Below is a small trained network, with its code and all its weights. Each question gives an input and a class and asks what happens when units are switched off, that is, made to give their printed mean instead of their output.

import numpy as np


def w(rows, s, z=0):
    codes = np.array(rows[::2]) - 128.0
    scale = np.full(codes.shape[1], s)
    scale[-1] = z or s
    return codes * scale


def f(y):
    return y / 2 * (1 + np.tanh(0.7978845608 * (y + 0.044715 * y**3)))


def log_softmax(a):
    a = a - a.max(-1, keepdims=True)
    return a - np.log(np.exp(a).sum(-1, keepdims=True))


def net(x, mask):
    res = np.array(x, float).reshape(1, 8) / 4 @ E
    y = f(res @ A[0][:, :-1].T + A[0][:, -1])
    res = res + np.where(mask, y, B[0][:, -1]) @ B[0][:, :-1]
    return log_softmax(res[-1] @ U[:, :-1].T + U[:, -1])


A, B = {}, {}
E = w([
[53,240,86,80,40,108],'x0',
[139,130,139,147,110,124],'x1',
[142,134,130,142,117,125],'x2',
[148,133,129,131,114,129],'x3',
[134,123,105,111,136,131],'x4',
[144,130,125,117,123,132],'x5',
[81,113,103,194,109,253],'x6',
[123,124,129,128,128,127],'x7',
],0.016)
A[0] = w([
[141,99,95,159,140,171,132],'N0',
[105,119,114,150,104,252,136],'N1',
[132,158,122,115,113,121,100],'N2',
[91,190,92,138,94,119,111],'N3',
[166,110,147,151,188,136,254],'N4',
[120,148,120,103,115,87,194],'N5',
],0.021,0.0097)
B[0] = w([
[109,108,187,183,121,152,186],'N0',
[106,81,131,162,114,249,254],'N1',
[139,155,135,159,135,155,157],'N2',
[77,127,45,34,91,140,215],'N3',
[164,27,197,124,200,111,226],'N4',
[90,184,137,149,119,45,192],'N5',
],0.016,0.028)
U = w([
[245,26,169,77,172,23,255],'0',
[107,235,91,91,95,79,178],'1',
[150,29,182,193,133,206,49],'2',
[95,92,36,74,39,254,28],'3',
],0.0096,0.0062)

Each question gives the input, the list of numbers given to net, and the class t.
The units are the neurons (one row each of A and B). Each row of codes is followed by its name. A weight is (code - 128) times the scale printed after its matrix; where a second scale follows, it is the last column's (A, B and U).
mask holds one flag per neuron, in row order. A switched-off neuron (its flag False) gives its mean, the last column of its row in B, instead of its output. The means were averaged over made-up inputs and are rounded, as every weight is.
A unit's drop is (log p(t) with every unit on - log p(t) with that unit switched off) / (log p(t) with every unit on - log p(t) with every unit switched off).
The circuit of an input: a set's keep is (log p(t) with only the set's units on - log p(t) with every unit switched off) / (log p(t) with every unit on - log p(t) with every unit switched off). Starting from all 6 units, units are removed one at a time, each time the one whose removal leaves the highest keep (on an exact tie, the one counted first), for as long as the keep stays at least 0.8.
units of the circuit, in order: the units of the circuit, biggest drop first
most important unit: the unit with the biggest drop
k most important neurons: the k neurons with the biggest drops, biggest first
drop when u is switched off: that unit's drop, to one decimal
input [-1,3,0,1,0,-6,-1,-1], class 0: most important unit : N1
input [1,7,-2,-4,6,-3,-1,-1], class 1: units of the circuit, in order : N4; N1
input [0,-2,4,-2,8,5,-6,1], class 0: 2 most important neurons : N3; N1
input [7,-5,2,-7,-1,7,-2,-8], class 1: 2 most important neurons : N1; N5
input [1,-7,-2,3,-6,-1,-1,7], class 1: 2 most important neurons : N4; N1
input [6,5,-6,4,1,0,0,-6], class 1: 2 most important neurons : N1; N5
input [7,8,-3,-6,6,7,-1,8], class 1: 2 most important neurons : N1; N5
input [2,3,7,-2,-8,-1,4,3], class 3: drop when N4 is switched off : 0.0
input [-2,8,-1,8,4,6,-7,-6], class 0: drop when N5 is switched off : 0.0
input [1,-5,1,3,-6,-5,6,3], class 3: drop when N4 is switched off : 2.6
